[[-4.05  5.68  4.61  6.22 -6.33]
 [-3.64  4.98  4.65  5.09 -6.20]] value 4.65

[[-4.06  4.83 -3.46 -3.40]
 [-5.82 -1.74  3.54  2.45]
 [-3.17 -2.16  5.01 -1.05]] value -1.74

[[ 3.95  1.77  3.60  2.51  3.17 -0.21  5.95]
 [ 1.46 -2.11 -0.13  2.10  0.23 -0.18  0.02]] value 0.23

[[ 1.11 -0.06  1.20  0.51  2.97 -4.87  0.10]
 [-1.35 -7.18  1.48  0.85 -0.18 -2.51 -2.09]] value -0.18

[[ 0.30 -2.58 -3.22  6.70 -1.71 -1.83]
 [-1.35  2.40 -4.05 -0.37 -0.13 -2.61]
 [-1.49  1.48 -6.80 -3.77 -0.72  1.03]] value -0.37

[[-2.76  2.13 -1.48  3.30 -6.64]
 [ 0.62 -0.79  1.28  0.32  5.76]] value 1.28

[[ 0.86 -1.34  1.66 -0.47 -0.20]
 [-1.42 -3.10 -0.41  1.50 -3.41]
 [-2.53 -3.52 -0.50 -2.09 -5.81]] value -0.41
---
[231, 451, 856, 89] ==> 451
[[10, 20, 24, 9], [27, 2, -26, 29]] ==> 9
[204, 85, 146, 24, 189] ==> 146
[[102, 803, -756, -843, -340, -661], [20, 18, -385, -373, -156, -289]] ==> -661
[12, 21, 46, 82, 68] ==> 46
[9871, 1567, 2888, 8024] ==> 8024
[[734, 582, 811, 347, 417], [181, 465, 97, 984, 763], [618, 581, 604, 478, 548]] ==> 347
---
1.85,-0.57,5.83,1.63,-0.83,-2.41 Answer: 1.63

-5.85,-6.16,6.86,2.19,1.07,-1.08 Answer: 1.07

5.89,-1.35,-6.58,0.14,-4.88 Answer: -1.35

-4.28,-6.00,4.89,-1.33,3.53,0.17,0.96 Answer: 0.96

-3.82,-2.83,3.67,6.05,3.29 Answer: 3.29

-0.50,-0.59,0.12,-5.74,-3.92 Answer: -0.59

-0.68,0.69,6.03,0.36 Answer: 0.36

-0.52,-0.54,1.90,0.67,-1.40,0.44,-0.79
2.41,-0.11,-0.59,-1.64,1.43,-1.13,1.93
-1.90,-2.69,-5.10,-5.73,-0.98,-2.33,0.60
Answer: 1.90
---
[-0.56  5.54 -0.47  2.09 -1.92  0.04  1.05] -> 2.09

[[ 0.86 -4.57  4.82  5.91 -2.24]
 [-1.69 -3.70 -3.28 -1.07  6.11]] -> -3.70

[ 1.78  6.31 -3.41  0.80  5.09 -1.77 -2.40] -> 0.80

[[-0.18  0.56 -0.11  0.51  1.50 -1.44 -0.71]
 [ 7.01  1.56 -0.90  0.51 -2.36 -2.58 -0.71]
 [-0.13  0.57 -0.44  0.51  3.01 -2.95 -1.44]] -> 0.51

[-2.98 -1.42  1.20 -5.50 -3.81] -> -1.42

[ 6.37  3.14 -1.67  3.39  2.58] -> 3.14

[[-0.36  6.96 -3.60  2.69 -1.20]
 [-4.91 -4.50  3.26 -1.20  1.27]] -> -4.50

[[ 1.02 -1.07 -2.41  5.49]
 [ 5.08  3.55  7.16 -4.69]] -> 5.08

[-1.82 -5.27 -4.16 -3.04 -0.59  6.94] -> -4.16

[[ 1.97  3.11  0.16  5.80 -6.64  3.18 -5.01]
 [ 0.95 -1.39 -4.70 -3.10  5.54  0.31  6.46]
 [-0.98 -0.66  0.07 -1.11  0.06 -0.89 -0.19]] -> -1.11
---
array([74, 81, 42,  4]) | 81
array([8, 5, 1, 9, 4, 7]) | 5
array([289, 475, 858, 116, 736, 264]) | 475
array([ 49, -34, -38, -35, -18, -30]) | -34
array([ 80, 187,  42, 100, 163, 217, 193]) | 187
array([ 610, -897, -854, -616]) | -897
array([7800, 5808, 3893, 2070, 3209, 4635, 6265]) | 5808
array([ 52,  77, 225, 241, 155]) | 77
---
Q:
[[-5.80 -5.64  6.46 -2.21]
 [-2.99 -0.26  5.31  1.94]
 [-1.02  1.66 -2.34 -1.40]]
A: -1.40

Q:
[[ 3.85 -0.62  0.96 -2.35  0.90]
 [ 2.43  5.01 -1.51 -2.33 -1.16]
 [ 0.54 -1.20 -6.85 -3.92  0.73]]
A: 0.73

Q:
[[ 0.88  4.10  3.52  1.92 -3.59  1.71  2.52]
 [-0.69  2.60  4.47  3.01 -3.42  1.13 -1.09]
 [ 1.21  6.43  2.93  1.28 -3.19  2.27  2.34]]
A: 2.34

Q:
[[ 1.23  0.92  2.91  1.41  0.01  6.48 -2.76]
 [ 1.23  2.73 -4.05 -1.86 -5.12 -3.63 -3.77]
 [ 1.23  1.40 -0.90  0.14  0.83  1.02  2.87]]
A: 2.87

Q:
[[ 0.18 -0.11  0.40  0.44]
 [-0.95  1.39  0.84  0.08]
 [-2.89  5.88  2.01 -3.62]]
A: -3.62

Q:
[[-0.23  1.18  0.80  0.28  0.03 -3.07  2.35]
 [ 1.02 -1.20 -1.76 -2.90  4.21 -0.11  0.20]
 [-4.27  5.02 -1.29 -5.84 -2.02 -2.63 -0.15]]
A: -0.15
---
array([[31, 37, 40, 67, 59, 75],
       [35, 59, 39, 40, 18, 25],
       [38, 30, 23, 78, 58, 48]]) Answer: 48

array([[42, 62, 78, 78, 59],
       [14, 64, 57, 31, 44],
       [44, 61, 27, 53, 78]]) Answer: 78

array([[29, 24, 81, 30, 32],
       [16, 81, 14, 55, 26],
       [65, 43, 10, 73, 31]]) Answer: 31

array([[  2,  -5,   8, -29, -11, -11],
       [ 28, -24,  -7, -29,   8,  -6],
       [ -1,  16,  32, -29, -33, -18]]) Answer: -18

array([[ -33,   88, -288,  952,  973,  260, -933],
       [-192,  -97, -398,  794,  938,  124, -724],
       [-387,  -60, -665,  997,  827,   75, -904]]) Answer: -904

array([[51, 86, 55, 61, 50],
       [24, 60, 11, 84, 89],
       [65, 56, 67, 48, 47]]) Answer: 47

array([[257, 303, 119,  35, 379,  86, 678],
       [ 24, 206, 338, 133, 125, 101, 337],
       [110, 300, 733, 493, 102, 501, 762]]) Answer: 762
---
Q: [-0.39  2.12 -0.95  7.01  0.34 -1.43 -1.10]
A: -0.39
Q: [ 6.98  2.44 -2.89 -0.76 -0.63  1.95]
A: 6.98
Q: [-2.70  1.01 -4.21 -5.82]
A: -2.70
Q: [-0.32  6.09 -1.85  1.48]
A: -0.32
Q: [-0.14 -6.93  1.52 -0.30  1.07  2.36  0.37]
A: -0.14
Q: [ 0.15 -1.31  5.42  1.42 -1.01]
A: 0.15
Q: [-1.67  5.58  6.46  6.09]
A: -1.67
Q: [-2.72  0.59  6.31  3.98]
A: -2.72
Q: [ 3.90  0.64 -1.51  0.26  6.14  2.68  3.18]
A: 3.90
Q: [ 5.50 -0.81 -2.81 -6.15 -1.93  2.26]
A: 5.50
